Here is a tiny trained network, its code and every weight. The questions are about switching its units off for an input and a target symbol, where a switched-off unit gives its printed mean instead of its output.

import numpy as np


def w(rows, s, z=0):
    codes = np.array(rows[::2]) - 128.0
    scale = np.full(codes.shape[1], s)
    scale[-1] = z or s
    return codes * scale


def f(y):
    return np.maximum(y, 0)


def softmax(a):
    e = np.exp(a - a.max(-1, keepdims=True))
    return e / e.sum(-1, keepdims=True)


def log_softmax(a):
    a = a - a.max(-1, keepdims=True)
    return a - np.log(np.exp(a).sum(-1, keepdims=True))


def net(x, mask):
    ids = ['βδεζησ'.index(c) for c in x.split()]
    T = len(ids)
    res = E[ids] + P[:T]
    u = 0
    for l in range(2):
        r = res
        for j in range(3):
            rows = slice(2 * j, 2 * j + 2)
            q, k, v = (r @ M[l][rows].T for M in (Q, K, V))
            z = softmax(np.where(np.tri(T) > 0, q @ k.T / 2**0.5, -1e9)) @ v
            o = O[l][rows]
            res = res + np.where(mask[u + j], z, o[:, -1]) @ o[:, :-1]
        u += 3
        y = f(res @ A[l][:, :-1].T + A[l][:, -1])
        res = res + np.where(mask[u : u + 8], y, B[l][:, -1]) @ B[l][:, :-1]
        u += 8
    return log_softmax(res[-1] @ U[:, :-1].T + U[:, -1])


Q, K, V, O, A, B = {}, {}, {}, {}, {}, {}
E = w([
[128,114,145,116,113,115,121,128],'β',
[139,128,115,141,189,130,114,156],'δ',
[208,74,172,143,70,157,98,104],'ε',
[143,192,167,135,113,117,196,43],'ζ',
[100,137,2,114,79,30,100,139],'η',
[151,64,147,165,177,50,127,70],'σ',
],0.021)
P = w([
[91,176,138,5,165,136,107,200],'0',
[67,183,146,201,95,116,74,143],'1',
[82,141,181,182,94,112,86,119],'2',
[87,158,109,94,133,165,170,116],'3',
[98,145,122,118,127,153,163,88],'4',
[141,103,104,143,144,135,132,130],'5',
[142,103,99,152,129,118,166,121],'6',
[158,114,138,134,155,102,122,104],'7',
[178,95,137,138,178,113,108,114],'8',
],0.011)
Q[0] = w([
[82,160,123,155,241,140,218,142],'0.h0',
[187,110,85,54,100,149,169,207],'0.h0',
[170,91,65,221,165,179,100,156],'0.h1',
[165,104,105,177,112,188,182,40],'0.h1',
[113,169,136,255,161,59,126,146],'0.h2',
[142,99,160,174,188,70,143,82],'0.h2',
],0.0055)
K[0] = w([
[56,148,186,136,227,188,145,154],'0.h0',
[89,144,63,238,121,239,145,158],'0.h0',
[60,109,161,88,83,128,179,65],'0.h1',
[127,134,70,140,184,137,133,126],'0.h1',
[125,141,14,103,217,116,201,7],'0.h2',
[236,74,84,180,253,104,162,64],'0.h2',
],0.0054)
V[0] = w([
[149,100,97,43,28,179,101,154],'0.h0',
[188,174,166,172,187,180,90,109],'0.h0',
[129,254,153,71,141,165,103,133],'0.h1',
[158,107,17,198,75,126,174,79],'0.h1',
[194,128,95,185,112,231,135,144],'0.h2',
[192,226,130,150,93,155,170,166],'0.h2',
],0.0059)
O[0] = w([
[212,223,196,155,203,88,180,175,171],'0.h0',
[160,67,131,169,35,142,50,122,2],'0.h0',
[158,174,224,158,135,72,165,187,92],'0.h1',
[178,67,90,117,145,171,121,73,196],'0.h1',
[70,81,2,209,133,93,64,58,24],'0.h2',
[74,129,81,127,126,66,103,75,66],'0.h2',
],0.0084,0.0061)
A[0] = w([
[30,204,103,129,6,144,19,192,178],'0.n0',
[101,68,107,75,142,115,230,144,67],'0.n1',
[94,134,72,121,130,99,170,150,78],'0.n2',
[108,139,231,149,153,126,39,142,250],'0.n3',
[188,134,88,82,150,184,114,107,147],'0.n4',
[140,90,154,122,142,1,122,121,46],'0.n5',
[139,87,71,176,139,147,37,19,157],'0.n6',
[216,159,170,124,211,145,237,163,115],'0.n7',
],0.0075,0.0022)
B[0] = w([
[2,94,98,206,61,52,159,121,157],'0.n0',
[191,103,151,121,206,159,86,135,194],'0.n1',
[113,131,124,102,165,58,65,104,195],'0.n2',
[93,103,202,148,106,62,197,141,168],'0.n3',
[126,157,139,141,138,80,169,176,178],'0.n4',
[122,102,140,181,148,200,49,156,178],'0.n5',
[185,94,112,60,159,21,186,108,156],'0.n6',
[80,142,129,242,144,138,112,125,254],'0.n7',
],0.0082,0.0096)
Q[1] = w([
[110,72,187,201,136,174,148,142],'1.h0',
[193,122,110,171,106,93,85,99],'1.h0',
[227,134,106,110,160,141,100,130],'1.h1',
[163,131,174,151,111,75,93,195],'1.h1',
[218,166,74,59,255,85,182,89],'1.h2',
[127,135,124,184,86,196,63,90],'1.h2',
],0.007)
K[1] = w([
[97,55,165,201,112,233,125,131],'1.h0',
[210,118,70,129,127,157,138,124],'1.h0',
[110,95,35,135,100,190,148,116],'1.h1',
[139,133,91,106,194,156,150,178],'1.h1',
[145,101,22,181,123,138,170,62],'1.h2',
[94,197,98,1,144,2,100,114],'1.h2',
],0.0067)
V[1] = w([
[176,59,167,115,143,103,119,113],'1.h0',
[138,106,85,90,150,113,138,74],'1.h0',
[148,81,219,156,133,162,254,56],'1.h1',
[108,78,158,107,122,134,152,237],'1.h1',
[108,61,162,120,175,171,32,138],'1.h2',
[36,146,162,95,215,78,161,25],'1.h2',
],0.0091)
O[1] = w([
[129,223,100,151,153,132,160,165,133],'1.h0',
[60,149,130,77,117,171,113,221,70],'1.h0',
[223,114,121,180,77,103,57,190,45],'1.h1',
[120,130,76,254,161,114,155,162,190],'1.h1',
[188,144,80,106,59,166,209,173,113],'1.h2',
[80,56,123,104,168,195,107,222,254],'1.h2',
],0.0077,0.0083)
A[1] = w([
[140,180,146,138,112,49,139,101,101],'1.n0',
[117,139,180,148,150,220,192,120,45],'1.n1',
[83,147,102,151,33,155,90,139,70],'1.n2',
[135,149,85,167,174,172,153,183,253],'1.n3',
[131,112,123,2,145,145,146,108,54],'1.n4',
[117,72,96,144,162,89,121,136,132],'1.n5',
[175,79,140,144,94,175,129,34,132],'1.n6',
[193,131,103,144,171,166,145,112,110],'1.n7',
],0.0096,0.0043)
B[1] = w([
[182,163,114,37,197,105,128,117,163],'1.n0',
[43,163,157,182,139,146,86,133,186],'1.n1',
[254,235,135,149,143,174,22,141,142],'1.n2',
[88,174,89,208,21,119,85,36,250],'1.n3',
[222,186,121,71,123,190,95,77,176],'1.n4',
[186,96,125,92,87,176,181,129,229],'1.n5',
[5,131,159,90,82,71,132,115,146],'1.n6',
[112,145,175,35,55,71,127,115,174],'1.n7',
],0.0063,0.014)
U = w([
[100,170,123,178,180,102,56,116,149],'β',
[29,3,82,65,67,7,213,47,166],'δ',
[202,102,88,76,207,89,110,8,149],'ε',
[113,70,174,84,184,119,62,170,3],'ζ',
[61,126,105,88,179,126,180,49,175],'η',
[90,165,132,70,42,137,190,177,90],'σ',
],0.0057,0.0038)

Each question gives the input, a string of symbols that net reads in full, and the target symbol t.
The units are the heads (2 rows each of Q, K, V and O) and the neurons (one row each of A and B). Each row of codes is followed by its name. A weight is (code - 128) times the scale printed after its matrix; where a second scale follows, it is the last column's (O, A, B and U).
mask holds one flag per unit, layer by layer, with each layer's heads first. A switched-off unit (its flag False) gives its mean, the last column of its rows in O or B, instead of its output. The means were averaged over made-up inputs and are rounded, as every weight is.
A unit's drop is (log p(t) with every unit on - log p(t) with that unit switched off) / (log p(t) with every unit on - log p(t) with every unit switched off).
The circuit of an input: a set's keep is (log p(t) with only the set's units on - log p(t) with every unit switched off) / (log p(t) with every unit on - log p(t) with every unit switched off). Starting from the 12 units with the biggest drops (on a tie, the unit counted first), units are removed one at a time, each time the one whose removal leaves the highest keep (on an exact tie, the one counted first), for as long as the keep stays at least 0.8.
circuit, biggest first: the units of the circuit, biggest drop first
most important unit: the unit with the biggest drop
top k neurons: the k neurons with the biggest drops, biggest first
top k neurons in layer l: the k neurons of layer l with the biggest drops, biggest first
heads that matter: for each layer, one digit per head in row order, 1 if its drop is at least 0.15 and else 0, layers parted by /
input ε β ζ, target ε: circuit, biggest first	[1.n0; 0.h0; 1.h2]
input η δ ε ζ β ε, target δ: most important unit	0.h2
input σ η η β, target β: circuit, biggest first	[0.h2; 0.n7; 1.n1; 1.n5]
input σ β ζ, target σ: circuit, biggest first	[0.h0; 1.h2]
input δ σ β, target δ: circuit, biggest first	[0.h0; 0.n0]
input σ σ σ δ ε σ, target δ: heads that matter	100 / 010
input σ ζ ε σ σ η, target σ: circuit, biggest first	[1.h0; 0.n7; 1.h2]
input σ ε ε ε, target ε: circuit, biggest first	[0.h2; 0.n6; 1.h1]
input δ δ β η ε, target β: top 3 neurons	[0.n7; 0.n3; 1.n1]
input σ δ β ε η, target β: circuit, biggest first	[1.h1; 0.n3; 0.h2]
input η η η, target η: circuit, biggest first	[1.h1; 0.h0]
input ζ ε η, target ζ: heads that matter	001 / 111
input ε σ β η η η ζ, target β: heads that matter	000 / 011
input η β ε ζ η ε η η, target ε: top 2 neurons in layer 1	[1.n4; 1.n1]
input η σ ε, target η: heads that matter	100 / 010
input η δ β δ ε ε, target δ: circuit, biggest first	[0.h2; 1.n6; 0.n6]
input ε ε β δ η, target β: top 4 neurons	[1.n2; 0.n3; 0.n0; 0.n6]
input ε δ ε, target ε: most important unit	1.n0
input ζ σ δ η ζ, target δ: circuit, biggest first	[0.h0; 1.n6]
input η ζ ε, target η: top 3 neurons	[0.n3; 0.n1; 0.n2]
input δ σ η η β η σ σ ε, target σ: top 3 neurons	[0.n6; 0.n4; 0.n5]
input σ η ζ β η η δ σ σ, target δ: top 3 neurons	[0.n6; 0.n2; 1.n7]
input η ε η ε η δ δ, target δ: top 2 neurons in layer 1	[1.n4; 1.n7]
input σ σ δ η η ζ, target β: heads that matter	001 / 111
input η δ ζ ζ η η σ, target β: heads that matter	001 / 100
input ζ ε η η δ β ζ, target δ: circuit, biggest first	[0.h0; 1.n6; 0.h2]
input σ ε ε, target σ: top 2 neurons	[0.n1; 0.n0]
input δ δ δ η β, target δ: heads that matter	111 / 100
